.13	-.09	.42	-.02	-.14	.06	-.13	.12	-.01	-.08	.10	-.02	.08	-.04	.00	-.01	.07	-.08	-.05	-.14	.08	.11	.00	.00	-.02	-.05	.00	-.17	.00	-.04	-.04	.27	.14	-.05	-.01	.00 : Z473:Z599
.15	-.03	-.21	.02	-.02	-.03	.01	.05	.06	-.01	-.01	-.03	.03	.07	-.04	-.01	.04	-.02	.06	-.18	.13	.19	-.08	.06	.02	.06	.03	.11	.03	-.02	.10	-.05	.05	.00	-.04	.03 : Z542:Z770
.10	-.02	.48	.01	-.09	.00	-.03	.05	.02	-.07	.20	-.02	.03	.04	-.03	-.05	-.06	-.03	-.05	-.11	.04	-.05	.02	-.27	-.01	.01	.00	-.23	.04	-.01	.00	.19	.12	-.04	.00	.01 : Z473:Z599
.17	-.01	.30	-.05	.01	.01	.04	.09	.02	.05	.01	.04	.10	.13	.04	.06	.18	.05	.12	.05	.00	.07	-.06	.04	.05	.05	-.02	.14	.10	.06	.08	.28	.09	-.01	.01	-.01 : Z542:Z366
.09	-.06	.26	.01	-.04	.03	-.08	.00	.09	-.08	.11	-.09	.01	.02	-.03	-.11	.00	-.07	-.02	-.21	.02	-.03	.00	.01	.03	.00	.00	-.16	.03	.07	-.01	.17	.15	-.05	.01	-.03 : Z473:Z599
.07	-.06	-.20	.02	-.13	.11	.04	.10	.01	.01	-.08	-.01	.05	.01	-.06	.00	.12	-.09	.06	-.27	.22	.37	-.03	.04	-.05	.04	.07	.10	.02	-.01	.05	-.16	-.03	-.01	.00	-.01 : Z542:Z770
.20	-.03	.61	.01	-.01	.09	-.08	.18	.09	-.10	.07	-.20	.10	.04	-.04	-.07	.10	-.09	-.05	-.19	.07	.07	.03	-.05	.01	.01	-.01	-.24	.05	-.07	.00	.34	.12	-.02	.04	-.02 : Z473:Z599
.08	-.06	.10	.01	.02	-.04	-.01	.04	.07	-.03	-.06	.04	.03	.06	.00	.01	.02	.05	.02	-.03	.01	.16	-.05	.03	.03	.02	.01	.07	-.01	.02	.03	.17	.05	-.01	.01	-.02 : Z622:Z714
.04	.00	-.02	.00	-.05	-.03	-.07	-.02	-.02	-.03	.19	-.04	.04	.03	-.13	-.08	-.05	.02	-.06	-.08	.01	-.08	-.04	.02	.02	-.02	-.01	-.01	.04	.00	.02	-.02	.05	-.05	-.01	.01 : Z473:Z599
.11	-.03	-.35	.03	.18	.01	-.13	-.03	-.07	-.05	.17	-.09	.00	.08	-.01	.10	-.11	-.06	.07	.12	-.07	-.06	-.05	.02	.03	.00	.01	-.20	-.01	.06	-.01	.01	.07	.02	-.08	.04 : Z473:Z599
.14	-.09	.07	.07	.04	.01	-.01	-.11	.05	-.03	-.11	.00	.03	.07	.01	.02	.02	.04	.19	-.04	.01	.19	-.07	-.03	-.06	.00	.02	-.11	.00	.01	.07	.12	.07	-.03	-.03	-.03 : Z622:Z714
.11	.02	.50	.04	.03	.01	-.08	-.10	.12	-.07	-.04	.04	.00	.17	.00	.05	.01	.03	.01	-.16	.00	.17	-.07	.00	-.04	-.02	.02	-.10	.01	-.05	.01	.09	.13	.03	.00	-.06 : Z622:Z714
.01	-.06	-.04	.13	.02	-.03	.07	-.03	.01	-.04	-.07	.04	.06	.11	-.02	.08	.06	.02	.07	-.15	.07	.23	-.05	-.01	-.03	-.01	.00	-.07	.04	-.02	.05	.01	.00	.00	.01	-.04 : Z622:Z49
.13	-.01	-.61	-.08	.10	-.03	.06	.08	.00	.02	.07	.01	.12	.12	-.02	.06	.09	-.09	.06	-.14	.10	.23	-.14	.12	.08	.03	.01	.24	.03	.06	.06	-.14	-.04	.03	-.12	.01 : Z542:Z366
.13	-.01	.21	-.08	-.14	.03	-.04	.05	.05	-.06	.18	-.05	.05	.01	.01	-.12	.00	-.06	-.09	-.16	.09	.00	.00	.01	-.02	.03	.01	.00	.03	.07	.01	.13	.10	-.06	-.01	-.04 : Z473:Z378
.09	-.01	.05	.10	.10	-.03	.02	.07	.03	.01	-.07	.01	.11	.06	.00	.16	.12	-.03	.03	-.29	.10	.18	-.07	.05	.02	.01	-.03	.23	-.01	.00	.11	.04	.02	-.02	.01	.03 : Z542:Z366
.10	.05	-.10	-.07	.13	-.04	.00	-.02	.09	.00	.10	-.04	.04	.19	.00	-.08	-.03	.11	.03	.20	-.14	-.24	-.06	.00	.06	.05	-.05	.13	.07	.08	.03	.37	.15	.01	.01	-.01 : Z473:Z599
.15	.01	.03	-.07	-.01	-.06	.08	.01	.07	.07	.00	.01	.07	.08	-.01	.03	.05	.05	.06	-.10	.07	.13	.06	.01	.05	.10	-.01	.36	.04	.00	.09	.04	-.01	-.01	.08	.02 : Z542:Z366
.15	.04	.02	-.04	-.02	-.01	-.11	-.04	.03	-.05	.18	-.04	-.04	.02	.00	-.09	-.06	-.01	.00	-.17	.01	-.04	-.10	.00	.01	-.01	-.01	.02	.01	-.02	.04	.10	.12	-.02	.00	-.04 : Z473:Z378
.15	-.05	.25	-.03	-.08	.00	-.05	-.02	.07	-.09	.17	-.03	.06	.04	.01	.01	.02	-.09	-.09	-.27	.03	.06	-.03	.06	.09	-.01	-.02	.02	.02	.01	-.03	.20	.09	-.04	.04	-.03 : Z473:Z599
.04	-.05	-.35	.07	.03	-.07	.05	-.14	.06	-.06	-.03	.02	.04	.13	.04	.03	-.04	.14	.07	-.02	-.12	.10	-.08	.10	-.06	.07	.03	-.11	.02	.03	.13	.26	.12	.06	.00	-.09 : Z622:Z49
.00	-.08	.21	.01	.01	.01	-.04	.06	.08	-.08	-.09	.01	.05	.01	.00	.02	.10	.03	.01	-.06	-.02	.16	-.02	-.02	-.06	.00	-.01	-.18	-.03	.00	.02	.25	.14	-.07	-.02	-.02 : Z622:Z714
.15	.00	-.35	-.15	.09	-.08	.06	.03	.06	.05	.08	.06	.07	.13	.03	-.09	.00	.08	.00	.03	-.05	-.01	-.10	.06	.06	-.01	-.02	.24	.07	.07	.11	.19	.07	-.13	-.03	-.03 : Z542:Z366
.07	.03	.42	.03	-.04	.06	.04	.09	.10	.01	.03	-.01	.16	.14	.01	-.01	.03	.14	-.02	-.07	-.05	.05	-.01	-.01	-.09	.04	-.17	-.05	.04	.03	.11	.48	.19	.05	.07	-.08 : Z622:Z714
.10	.02	-.02	-.03	-.16	-.02	-.07	-.04	-.01	-.07	.20	-.06	.00	.05	.02	-.06	-.04	-.02	-.05	-.17	-.01	-.13	-.05	-.01	.08	.00	.00	.03	.03	.03	.00	.05	.08	-.01	.04	-.07 : Z473:Z378
.01	-.02	-.19	.01	.09	-.06	.00	-.07	.00	-.01	-.04	-.01	.00	.00	.00	-.02	-.02	-.01	.12	.11	-.01	.04	-.02	.00	.00	.01	.00	-.06	.01	.02	.02	-.01	-.02	.02	-.01	-.03 : Z622:Z714
.10	-.04	-.30	.00	-.01	-.05	.04	.01	.00	-.04	-.03	.01	.05	.16	.01	.02	.04	.12	.11	.16	-.01	.10	-.05	.08	-.01	.09	.01	.01	.08	.22	.12	.30	.15	.03	.00	-.08 : Z622:Z49
.06	-.06	.07	.00	.05	-.08	.07	-.02	.10	-.04	-.06	.04	.06	.08	.06	-.02	.05	.08	.06	.03	-.08	.13	-.03	.03	-.03	.00	-.01	-.07	.02	.02	.07	.30	.00	.04	.01	-.07 : Z622:Z714
.08	.10	.10	-.03	-.02	.01	-.02	.03	.03	.03	-.04	-.05	.07	.06	-.05	.03	.07	.02	.06	-.09	.00	.09	-.13	.10	.03	.02	-.01	.31	-.08	.05	.08	.08	.07	-.01	.06	-.01 : Z542:Z770
.06	-.07	.04	.06	.09	-.09	.00	-.12	-.01	-.12	.05	.05	.00	.07	.04	.08	-.02	.04	.04	-.08	-.06	.16	-.06	.03	-.04	.00	-.05	-.21	.07	-.02	.10	.34	.05	.00	.00	-.10 : Z622:Z49
.14	.03	.06	-.04	.12	.03	.03	.07	.02	-.02	-.05	-.02	.09	.00	-.08	-.09	.13	-.07	.04	-.32	.10	.29	-.11	.03	-.04	.00	.00	.08	.01	-.04	.05	.00	.00	.04	-.01	-.08 : Z542:Z770
.09	.01	-.41	-.02	.11	-.09	-.03	-.15	.06	.00	.19	-.08	.01	.11	-.01	-.11	-.11	.04	-.02	.00	-.14	-.20	-.06	.04	.07	.02	.01	.04	.06	.05	.06	.10	.08	.00	.02	.01 : Z473:Z378
.07	-.15	-.29	.10	.05	-.05	.05	-.11	.08	-.05	-.19	.03	.03	.14	.02	.03	.01	.12	.10	.06	-.02	.12	-.03	.04	-.03	.02	.01	-.06	.06	.05	.11	.14	.10	.03	.02	-.04 : Z622:Z49
.17	-.07	.59	.02	-.01	-.04	.00	-.02	.09	-.17	.09	-.05	.06	.04	-.02	-.03	.05	-.06	-.06	-.34	.09	.13	.00	-.04	-.05	-.02	-.03	-.10	.03	-.05	.00	.26	.18	-.02	.03	-.08 : Z473:Z599
.07	-.02	-.01	-.02	-.05	-.02	.08	-.34	.03	.02	.06	-.02	.07	.07	-.04	.03	.04	.02	-.01	-.28	.06	.18	-.10	.09	.04	.04	-.03	.21	.01	.01	.14	.03	.07	.01	.00	-.02 : Z542:Z770
.17	.00	.12	-.04	.05	.01	.01	.06	.02	-.03	-.10	.01	.08	.08	-.03	.05	.09	-.01	.04	-.11	.06	.19	-.06	.03	.00	.03	-.02	.10	.03	.00	.05	.11	-.01	-.02	.00	.01 : Z542:Z366
.13	-.09	.52	.09	-.13	.03	-.11	-.03	.03	-.17	-.09	.04	.03	-.02	-.02	.05	.05	-.04	.03	-.20	.15	.32	.01	-.03	-.09	.02	.00	-.24	-.04	-.09	-.03	.14	.08	-.04	-.02	-.02 : Z622:Z49

-.08	-.20	-.05	.04	.00	-.12	-.06	-.04	.10	-.02	-.09	.07	.05	-.05	-.02	-.10	.04	.04	-.04	.00	.05	-.09	-.06	-.01	.00	.12	-.20	.08	.03	.03	-.09	-.08	-.01	.04	.05	-.05 : L:P
-.07	.01	-.02	-.04	.00	.00	.07	.02	.04	-.15	.05	-.03	.07	-.04	.01	.10	.07	-.01	-.06	.08	-.10	-.08	-.07	-.01	.10	.02	-.07	-.18	.00	.01	-.07	-.05	-.01	.05	-.05	-.10 : R:W
-.15	-.35	-.08	.04	-.01	-.05	-.03	-.06	.18	-.02	-.04	-.06	-.11	-.18	-.04	-.22	.09	.04	-.10	-.10	.04	-.09	-.09	.00	.02	.05	-.35	.07	-.04	.12	-.06	-.06	-.09	.01	-.02	-.03 : L:V
-.02	-.07	-.03	.01	-.02	.03	.05	-.01	.03	-.10	-.04	-.06	.00	-.10	-.01	.03	.07	.01	-.01	.04	-.11	.00	-.04	.00	.07	.03	-.06	-.06	-.02	.09	-.03	-.04	.00	-.05	.02	-.10 : R:W
-.03	-.13	-.10	.02	-.01	-.03	-.01	-.05	.07	-.06	-.11	-.02	.02	-.07	-.01	-.11	.04	-.02	-.05	-.05	.10	.02	-.10	.00	-.06	.07	-.14	.11	.00	.05	-.03	-.10	-.05	-.01	-.04	.02 : L:V
.00	-.04	.01	-.02	.00	.04	.11	.02	-.03	-.14	.06	-.06	-.03	.16	.00	.05	.04	.03	-.03	-.02	-.02	.11	-.07	.02	.01	-.02	-.02	-.13	.05	.05	.07	-.01	.03	.10	.01	.03 : R:T
-.08	-.15	-.05	.02	.02	-.13	-.08	-.02	.12	-.03	-.07	-.06	.02	-.05	.01	-.13	.06	.03	-.03	-.02	.02	-.15	-.10	-.02	.03	.10	-.22	.02	-.03	-.01	-.05	-.06	-.01	.02	.01	-.05 : L:Z
.01	-.07	.00	.02	.00	.11	.18	.00	.02	-.14	.07	-.01	-.03	.12	-.03	.10	.06	.02	-.03	.01	-.09	.15	-.09	.00	.12	-.03	-.14	-.11	.03	.10	.03	-.03	-.02	.06	-.03	-.15 : R:N
.02	-.03	-.07	.04	-.01	.05	.16	.01	-.02	-.11	.12	-.04	.04	.06	-.05	.10	.04	-.01	-.04	.06	-.11	.15	-.01	.04	.10	-.01	-.05	-.03	-.02	.05	.04	-.05	-.01	.07	.02	-.04 : R:T
.10	-.17	-.06	.03	-.01	-.07	-.06	-.01	.01	-.10	-.12	-.09	-.03	-.09	-.02	-.16	.02	-.04	-.06	-.07	.12	.01	-.09	.01	-.05	.10	-.14	.07	.05	.06	-.01	-.08	.02	.15	.04	.02 : L:P
.00	.00	-.02	.01	.01	-.01	.00	.04	.01	-.14	.05	-.06	.02	-.06	-.06	.12	-.02	-.04	-.04	.07	-.13	.11	-.01	-.02	.18	.01	-.01	-.01	-.02	.01	.10	-.05	.01	.12	.02	-.05 : R:N
-.11	-.09	-.06	-.02	.00	-.04	-.01	-.02	.06	-.09	-.13	-.02	-.01	.03	-.01	-.09	.04	-.03	-.01	-.05	.03	-.06	-.12	-.06	.00	.10	-.18	-.16	.10	.02	-.04	-.06	.00	.02	.00	-.02 : L:Z
-.07	-.19	-.06	.01	-.02	-.06	-.09	.00	.05	-.17	-.06	-.19	-.06	.06	-.02	-.10	.03	-.10	-.05	-.09	.05	-.01	.01	.02	-.04	.06	-.12	.00	.02	.02	.00	-.05	.06	.08	.06	.04 : L:Z
.04	-.05	.05	.03	-.02	-.02	.15	.00	.04	-.12	.05	.00	.07	.19	-.02	.05	.09	.08	-.03	.05	-.06	.11	-.09	-.03	.00	.04	-.08	-.09	.07	.09	.01	-.03	-.04	-.03	-.03	-.04 : R:N
